In the rows, zero is written as 128.
Each row of numbers belongs to one of the nodes below and depends on some of the facts about them. Some rows are named. Which node is each other row?

Some nodes and their rows:
[ 81 162 116  95 140 153 142 134  96 146 176 135 129 143  96 121 173 192
 120 166  95 163 169 162 140 159 156 116 112 117 142 145  75 165 137  96]: vipil
[ 73 167 113 103 145 157 136 143  98 119 165 144 140 165 120 123 184 190
 126 180  74 156 162 177 150 155 149 120  97 123 136 135  62 179 135 121]: mela
[ 76 158 109  83 144 153 143 122  81 135 180 149 127 160 105 116 160 176
 120 156  91 165 154 162 159 154 143 125  95 133 128 135  71 175 128 111]: lustok
[ 77 162 112  90 140 156 147 134  84 129 177 144 127 157 109 126 168 185
 127 162  91 159 166 170 151 153 146 125 108 118 132 143  61 183 134 110]: trokulim
[ 80 158 116  89 136 155 149 127  87 130 176 139 122 155 113 126 169 189
 129 163  83 159 167 173 145 166 152 134 116 122 139 145  60 190 141 117]: vitok
[ 86 162 114  97 140 148 146 138  87 121 178 138 134 153 109 127 180 182
 129 167  81 158 166 176 149 151 148 119 109 127 137 136  58 178 135 111]: fladragru
[ 78 159 110  95 134 147 144 138  75 116 182 133 134 158 101 126 169 178
 133 167 104 160 169 165 156 154 146 130 121 118 133 126  63 179 133 100]: vefa
[ 74 163 110  91 140 158 144 137  84 125 175 143 128 158 110 123 167 187
 128 166  98 159 168 168 154 154 147 126 109 114 136 138  61 182 135 109]: fletigol
[ 86 154 118  91 130 144 149 124  77 122 181 131 128 152 102 131 173 181
 130 163  85 159 170 174 145 161 152 134 124 127 135 138  62 186 137 110]: taskotros
[ 88 157 116  92 136 140 148 130  74 119 184 134 134 149  93 130 171 173
 129 160  90 163 170 173 149 148 146 126 117 129 128 133  63 176 132 103]: tabron
[ 94 168 114  86 147 152 155 140  84 121 179 146 120 161 112 118 181 181
 129 151  86 170 161 172 167 156 147 123 100 120 148 137  51 180 137 109]: trine
[114 127 105  80 116 132 127 147 142 116 169 167 122 138 133 160  95 177
 125 128  81 143 151 169 185 183 108 120 143 105 175 100  86 145 166 137]: klugrul
[114 138 104  92 121 142 137 153 144 103 156 179 117 153 107 174  91 187
 135 132  79 141 138 175 190 169 104 110 132 118 163  85  96 143 157 131]: voska
[115 126 108  81 115 133 128 151 142 110 165 165 125 138 132 164  95 181
 126 129  82 143 151 174 184 179 107 120 143 100 173 104  84 150 167 136]: lifes
[115 131 106  82 121 131 128 158 142 110 167 170 127 138 126 163  93 177
 123 129  86 142 152 173 188 170 101 110 135 101 171  98  85 142 160 129]: dravuskir
[123 138 112  73 124 123 134 163 144 102 162 177 129 139 120 163  95 181
 121 122  91 152 151 177 194 168 100 112 124  92 173 109  78 147 159 118]: gubus
[121 132 102 116 108 151 139 147 132 115 117 173 147 189 114 149 134 144
 101 134  83 164 195 138 177 160 134 122 139 117 151 150  86 177 142 148]: fiskik

Facts:
κ: points at; θ: belongs to class
bedala κ plabun; bedala κ dretruk; binol κ grobrek; bisebrek κ tabron
boflida κ ketun; bravi κ plabun; bravi κ lifes; bravi κ guba
bravi κ fiskik; briben κ lestil; brilus κ pufe; brilus κ sodon
bruklesir κ plabun; bruklesir κ dretruk; bruklil κ vitok; butu κ tizak
butu κ dretruk; dakir κ lustok; dakir κ voska; dravuskir κ lifes
droklor κ dretruk; duraflom κ ketun; femeflu κ lustok; femeflu κ bruklesir
fiskisas κ bruklesir; fiskisas κ pinal; fladragru κ trine; fladragru κ mela
fladragru κ taskotros; flege κ drestigi; flege κ lagon; fletigol κ lozek
fletigol κ pufe; flopla κ lagon; flopla κ femeflu; fuvak κ gubus
ganu κ trine; ganu κ dretruk; gedro κ boflida; gedro κ vese
gobrubok κ dretruk; gobrubok κ bruston; grami κ lodro; gremugar κ ketun
gremugar κ miklam; gremugar κ vefa; grobre κ mela; grobrek κ voska
grutrak κ plabun; grutrak κ miklam; guba κ kotru; gubus κ plabun
gubus κ pinal; kidas κ plabun; klava κ libetre; klegustos κ stubadrom
klegustos κ vipil; klizinok κ mela; klizinok κ voska; klizinok κ dakir
kloplos κ taskotros; kupul κ tizak; kupul κ vipil; kupul κ dretruk
lagon κ plabun; lagon κ taskotros; lagon κ bruklesir; lagon κ bruston
lagran κ mela; lestil κ drestigi; lestil κ raskil; libetre κ klugrul
libetre κ bruklesir; lidi κ trine; lodro κ dretruk; lozek κ vefa
lozek κ dakir; lustok κ stubadrom; luto κ lestil; luto κ raskil
luze κ festur; luze κ kupul; luze κ dretruk; mela κ dakir
mestel κ trine; mestel κ mela; mestel κ bruston; mipla κ kloplos
mipla κ gubus; pinal κ tizak; pinal κ kidas; plabun κ dretruk
pozir κ briben; pozir κ lagon; raskil κ lozek; raskil κ vefa
rigem κ briben; skagar κ gremugar; skegril κ vese; sketrel κ skeza
skeza κ kloplos; skoman κ vefa; skoman κ bruklesir; skoman κ bruston
skude κ kidas; sodon κ bisebrek; sodon κ taskotros; stubadrom κ voska
stubadrom κ dretruk; tabron κ taskotros; tredogu κ grutrak; trine κ plabun
trine κ bruklesir; trokulim κ pufe; vagra κ klugrul; vagra κ stubadrom
vagra κ pozir; vefa κ taskotros; vese κ ketun; vese κ dretruk
vipil κ tizak; voska κ dretruk; bedala θ b; binol θ c
bisebrek θ b; boflida θ a; bravi θ a; briben θ c
brilus θ a; bruklesir θ b; bruklil θ a; bruston θ a
butu θ a; dakir θ c; dravuskir θ b; drestigi θ b
dretruk θ a; dritrir θ c; droklor θ a; duraflom θ a
femeflu θ b; festur θ b; fiskik θ c; fiskisas θ c
fladragru θ a; flege θ a; fletigol θ a; flopla θ b
fuvak θ a; ganu θ c; gedro θ b; gobrubok θ a
grami θ a; gremugar θ a; grobre θ a; grobrek θ b
grutrak θ a; guba θ a; gubus θ b; ketun θ a
kidas θ a; klava θ a; klegustos θ a; klizinok θ b
kloplos θ b; klugrul θ b; kotru θ b; kupul θ a
lagon θ c; lagran θ b; lestil θ c; libetre θ a
lidi θ b; lifes θ b; lodro θ b; lozek θ c
lugrur θ b; lustok θ a; luto θ a; luze θ b
mela θ a; mestel θ c; meva θ a; miklam θ b
mipla θ a; pinal θ b; plabun θ c; pozir θ a
pufe θ b; raskil θ a; rigem θ b; skagar θ a
skegril θ a; sketrel θ b; skeza θ b; skoman θ c
skude θ b; sodon θ a; stubadrom θ a; tabron θ a
taskotros θ a; tizak θ c; tredogu θ c; trine θ a
trokulim θ a; vagra θ c; vefa θ a; vese θ b
vipil θ a; vitok θ a; voska θ b

Rows to name:
No name comes twice in this set of rows, the named rows included.
[ 84 169 116  83 143 151 155 140  86 119 171 150 122 161 107 128 169 188
 127 154  93 169 162 175 159 156 144 130 100 109 138 146  49 190 133 104] -> grutrak
[ 85 167 113  97 142 164 155 136  87 128 176 142 117 158  98 131 171 188
 134 161  86 159 161 174 150 155 149 121 111 129 138 133  62 182 136 111] -> gobrubok
[ 84 161 111  88 144 159 147 135  81 131 181 143 122 151 108 123 166 179
 126 160  92 158 171 172 153 150 143 121 110 123 133 141  59 181 135 113] -> flege
[118 130  99  76 125 128 124 149 136 118 176 168 126 142 129 145  95 166
 118 119  90 149 140 161 204 173 101 109 128 109 175  90  87 131 160 130] -> femeflu
[120 137  94 116 113 152 135 156 126 113 124 174 149 193 112 140 134 135
  99 132  94 169 193 130 190 150 129 112 134 118 154 136  86 163 137 140] -> skoman
[120 130 108  84 119 124 128 155 140 108 170 170 132 130 119 167  92 170
 122 127  85 143 154 178 184 162  97 108 131 106 161 103  86 140 152 123] -> skeza
[127 136  96 112 117 148 138 154 129 119 122 176 151 189 108 137 134 137
  96 126  93 171 192 132 189 150 127 111 126 119 153 144  86 163 136 137] -> fiskisas
[123 140 108  83 121 135 141 162 143 103 162 175 115 145 112 172  97 185
 131 124  85 147 147 177 191 169 104 110 134 101 174  94  82 147 160 124] -> bedala
[117 135 106  90 118 139 132 157 146 112 164 170 120 141 114 169  95 184
 129 130  84 141 147 173 184 171 106 106 138 106 171  92  90 141 161 127] -> luze
[128 142  98 128 113 157 146 156 133 113 117 178 142 191 100 155 137 144
 105 134  81 164 192 141 180 148 132 108 131 126 154 139  86 169 136 141] -> ganu
[110 139 102  97 115 142 141 158 151 125 170 169 120 133 119 182  97 178
 132 127  80 134 137 176 183 165 101 105 134 104 173  93  73 145 155 124] -> vese
[ 65 163 104  94 138 170 138 148  78 119 174 142 129 165 113 122 160 188
 130 174 113 159 174 162 159 153 147 126 122 103 136 129  62 184 138 106] -> raskil

Now the same nodes, written a new way:
Named rows:
[180 129 105 153 128 146 106 141 105 134 116 109 147 111 141  88 110 109
 113 120 125 108 136 136 117 102 174]: fiskisas
[107 147 170 116 134 156 126 130 121 100 122 125 133 149 121  92 127 139
 147 148 110 161 127 114 126 130 127]: libetre
[ 57 138 145  91 165 149 121 104 136  84 144 150 120 141 113 115 142  96
 147 116 129  76  83 122 161 130 128]: vipil
[114 129 143 118 197 141 139 144 124  79 120 119 125 148 114 122 126 169
 129 126 105  84  93 146 150 156 123]: ketun
[103 135 154 109 175 135 136 142 132  95 127 129 138 149 114 116 128 141
 145 131 112 106 109 131 146 139 126]: skegril
[ 96 131 150 143 151 118 156 183 166  79 151 132 133 154  90 109 139 123
 127 131 113 155 139 130 145 126 126]: sodon
[107 129 147 124 189 134 143 143 127  92 123 127 133 145 109 123 123 157
 139 125 111  90  99 143 151 149 125]: duraflom
[141 127  97 131  43 127 119 101 115 160 129 123  85 113 144 159 136 140
  95 133 146 162 145 116 111 139 111]: klugrul
[178 123  76 140  76 152 107 104 123 135 132 127 196 131 157  40 122 122
 138 123 124  93 150 141 103 101 171]: briben
[163 123  92 133 122 162  99 131 123 112 130 116 125 112 144  97 128  91
  94  99 135  50  96 143 148 107 169]: tizak
[ 95 137 162 108 171 128 136 169 122 110 121 132 126 141 113 107 128 130
 157 148 108  96 120 136 172 128 120]: grobre
[119 124 178 113 193 143 140 139 126 118 131 136 164 154 133 173 136 128
 152 113 116 142 103 120 134 131 123]: droklor
[121 130 171 117 176 141 138 143 128 104 129 133 158 150 128 160 137 130
 144 119 113 142 109 123 134 130 123]: gobrubok
[181 114  78 139 154 104 128 156 131 153 122 122 173 108 130  68 105 117
 144 124 119  45 143 167 145 101 163]: lozek
[100 138 160 112 149 144 133 143 131  96 131 131 133 148 117 105 133 134
 146 135 112 125 122 121 140 131 127]: klava
[ 95 134 160 115 161 141 137 136 132  95 130 135 146 151 118 121 135 136
 146 130 115 119 115 129 141 133 124]: grami
[135 120  89 143  71  95 132 114 146 157 139 133  92 106 124 159 131 123
 104 126 150 160 154 119 110 131 111]: skeza

Rows to name:
No name comes twice in this set of rows, the named rows included.
[ 83 130 168  93 194 152 130 106 137  98 141 148 145 146 126 161 141 102
 149 107 130  94  81 126 150 130 124] -> kupul
[101 137 168 121 167 118 144 178 133 102 130 130 126 142  99 108 128 125
 144 142 111 125 133 129 156 124 123] -> fladragru
[125 122  85 129  45 111 123  85 129 166 136 139 114 111 144 132 131 135
 121 134 152 149 152 112  97 136 113] -> rigem
[172 106 120 136 109 114 132  89 122 185 131 133 126 117 162 238 133 124
 110 102 156 182 137 118  96 135 106] -> lodro
[193 124 114 152 134 140 114 173 114 140 114 104 136 107 143  79 111 116
 112 126 119  96 143 149 141  98 163] -> mestel
[138 121 191 117 193 153 137 137 118 110 130 134 162 158 141 201 143 129
 137 104 118 150  99 123 139 133 119] -> dretruk
[138 126  97 134  53 110 122  96 127 161 130 132 102 107 138 140 128 133
 115 135 148 171 159 113  99 131 114] -> flopla
[144 118  85 134  93 104 128  91 124 163 127 127  96 102 134 171 125 147
 104 125 148 135 133 131 104 141 109] -> gedro
[134 122  82 135  38 124 116  85 124 152 132 134  95 113 144 146 138 139
 102 132 150 149 144 121 103 139 112] -> drestigi
[140 120 104 123  76  96 124 118 127 183 122 129  82  96 131 146 121 125
 116 143 148 124 148 130 133 130 108] -> lagran
[ 84 141 146 112 111 149 130 128 136  99 137 137 157 157 125  87 137 136
 159 144 113 135 132 117 123 126 131] -> pozir

The same nodes again, as new rows of numbers:
Some nodes and their rows:
[130 140 142 106 144 149 100 123 136 123 126 117 141  88 136 154 121 133
 104 142 127 123 137 127 125 118 123 111 133 135 115 119 100 126 122 125
 143 112 181 112 159 117 127 110 127 125 116 141  84 130 106 117 119 141
 135]: droklor
[124 121 135 115 138 142 100 119 138 122 130 141 172 118 128 150 122 106
 118 160 129 107 120 145 120 124 125 123 131 163 115 111 113 139  98 101
 147 106 130 112 164 131 127 133 112 116 127 137  58 124  84 109 114 120
 104]: fladragru
[114 113 168 124 126 121 137 111 128  76 150 131 122 105 128 119 161 114
 142 100 152 140 147 141 127 132 157 185 109 126 130 164 101  91 144 105
 129 138 136 111 126 133 127 146 111 123 104 134 136 123 144 110 123 130
 156]: tredogu
[106 116 154 127 123 105 173 107 118 187 143 120 111 115 114  99 167 138
 161  85 154 142 161 130 132 143 135 165 113 150 131 143 116 102 157 152
 129 158 154 108 102  87 142 138 119 139 110 127 171 121 161 135 152 150
 168]: fiskik
[123 118 131 164 114 104 148 107 137 127 120 118 125 149 122 110 147 138
 120 124 115 157  95  84 124 130  98 156 108 140 137 120 119 125 118 209
 111 172 114 117 120 140 119 119 144 135 110 139 231 101 152 130 178 100
 117]: dravuskir
[110 117 121 115 142 133 135 116 132 131 124 148 178 154 113 146 117 107
 140 150 137 103 128 137 126 127 116 131 124 156 119 110 120 154 102  77
 134 117 138 106 165 145 135 143 120 131 151 124  86 121  96 104 111 131
 110]: sodon
[110 106 158 123 131 128 151 104 132 132 157 149 124  93 111 114 169 121
 150 117 154 133 141 151 128 128 161 164 129 136 128 155  98  95 151  79
 133 128  80 114 129 101 138 150 114 115 123 126  93 123 122 117 128 138
 144]: lagon
[106 139 101 112 152 158 123 120 124 209 130 122 146  92 140 117 129 119
 112 130 130  97 156 123 124 130 122  74 148 148 113 110 111 122 135  78
 138 118 149 108 167 111 134 114 143 138 142 124  54 119 116 121 131 162
 122]: mela
[108 126 116 161 121 104 165 106 129 172 115 112 122 169 118  92 149 135
 123 113 124 153 117  75 128 136  92 141 115 132 141 122 122 129 139 189
 105 180 116 113 122 133 125 114 162 147 123 129 246  97 170 133 180 122
 127]: kotru
[123 127 131 158 136 135 110 115 141  32 124 121 124 148 148 120 135 103
  90 124 120 151 104  78 121 127 131 161 109  97 137 163  98  98 123 119
 105 166 122 118 149 201 105 114 154 129 104 146 210 101 148  95 136  96
 117]: gedro
[121 145 122 107 148 153 105 122 131 173 126 117 137  80 143 137 128 134
 102 139 133 112 147 122 125 121 123  91 142 130 115 119 103 119 130 116
 140 115 171 111 165 110 131 105 134 135 128 134  68 125 114 125 125 156
 132]: stubadrom
[114 116 118 122 138 142 105 119 128 124 130 136 173 111 136 135 115  96
 125 154 127 101 127 148 120 138 119 124 117 183 115 103 124 141  90  95
 137 113 138 105 166 153 128 139 107 127 139 131  70 118 106 106 120 123
  99]: luto
[112 116 119 123 137 135 111 118 127 112 123 140 173 125 130 139 113  96
 128 156 132 103 126 136 123 138 115 132 113 183 116 105 127 148  90  97
 139 121 143 101 161 152 130 142 104 125 142 130  81 118 106 105 117 119
  95]: brilus
[109 129 106 152 139 135 149 111 137 176 129 123 124 138 125  91 162 144
 109 126 123 139 117  79 127 123 117 105 140  99 138 133  99 110 157 125
 112 160  64 120 140 127 125 111 175 138 132 129 168  97 139 128 168 128
 121]: klugrul
[104 149 114  94 166 144 139 122 119 126 103 111 145 176 134 129 110 109
 116 103 140 107 162 102 132 124 122 117 121  86 125 149 108 134 141  46
 118 120 230 100 183 171 128 116 156 154 144 125 150 121 139 100  93 166
 150]: ketun
[ 98 109 134 132 137 133 138 110 122 137 159 146 127  81 140  95 167  93
 141 102 153 117 154 152 122 148 165 145 123 148 127 160 103  85 147  46
 129 139  77 112 133 128 122 154 111 121 125 125  70 116 142 111 128 141
 130]: lozek
[111 128 156 112 136 126 176 113 125 180 151 129 105 114 109 111 179 147
 143  85 161 136 166 129 134 124 156 142 137 101 132 162  86  93 182  97
 128 135 129 115 128  77 145 133 147 131 121 127 124 124 143 128 142 167
 175]: plabun

Rows to name:
No name comes twice in this set of rows, the named rows included.
[112 130 134 119 132 114 147 118 123 176 112 110 147 142 118 129 117 134
 137 114 138 118 141 125 127 136  86 130 107 183 121  95 136 155 108 193
 131 130 209 100 143 109 141 118 117 145 127 131 155 122 140 131 142 137
 131] -> guba
[106 140 113  99 154 144 150 115 128 212 126 131 155 141 105 131 131 135
 128 125 141 104 152 115 131 117 120  89 145 118 125 117 105 141 142  80
 132 107 157 108 175 103 142 124 154 136 152 120  86 122 104 119 123 168
 141] -> bruston
[109 129 120 114 143 133 122 123 120 156 120 118 150 129 137 126 116 114
 126 126 134 109 144 123 125 136 103 121 116 169 117 103 127 142 109 131
 132 125 195  99 155 139 131 123 120 142 130 130 119 118 135 118 126 139
 122] -> meva
[109 118 111 163 130 123 134 114 133 134 124 122 129 141 135  92 146 115
 111 121 123 135 107  85 124 140 109 135 117 129 137 130 116 115 123 145
 106 175  88 116 132 163 111 115 157 138 120 136 204  96 155 117 165 110
 106] -> lugrur
[114 144 126 104 151 145 115 121 125  77 109 114 160 161 139 142 106  98
 110 116 138 113 150 111 127 129 127 135 112 116 121 145 117 129 115  68
 123 122 226 101 177 184 119 119 132 144 127 139 143 123 133  92  93 139
 137] -> boflida
[113 107 120 163 130 118 141 105 148 100 132 143 160 170 111 114 149 115
 120 147 120 136  88  94 123 129 119 153 117 119 140 130 107 124 120 109
 114 161  57 119 143 168 119 137 153 128 134 128 184  97 122 110 155  97
 100] -> sketrel
[ 96 131 104 100 159 135 172 114 125 212 119 142 166 185  92 131 125 118
 145 119 144  95 148 115 132 122 119 104 141 113 128 115 112 153 138  40
 128 114 139 102 189 124 141 138 159 141 174 109  97 117 105 112 113 166
 129] -> taskotros
[116 131 113 117 139 160  93 123 130 144 131 127 155  78 152 132 121 112
 107 146 128 106 140 142 119 133 123  95 133 169 111 106 116 124 109 113
 143 118 146 108 157 129 124 119 111 126 123 135  53 123 110 115 124 136
 103] -> grobre
[124 119 116 170 125 147  90 113 148  84 139 130 129  79 161 107 155 113
  82 153 111 144  98  93 114 131 128 118 128 134 127 134 100  92 122 136
 119 162  45 126 136 152 103 112 141 117 107 145 128  99 132 115 162  99
  94] -> klizinok
[103 135 106 116 144 131 129 119 113 189 111 109 143 136 139 113 114 106
 129 108 135 104 159 123 129 146 101 110 113 179 119 102 137 141 116 137
 129 139 201  97 153 136 131 117 123 151 137 126 133 116 152 124 131 145
 123] -> vitok

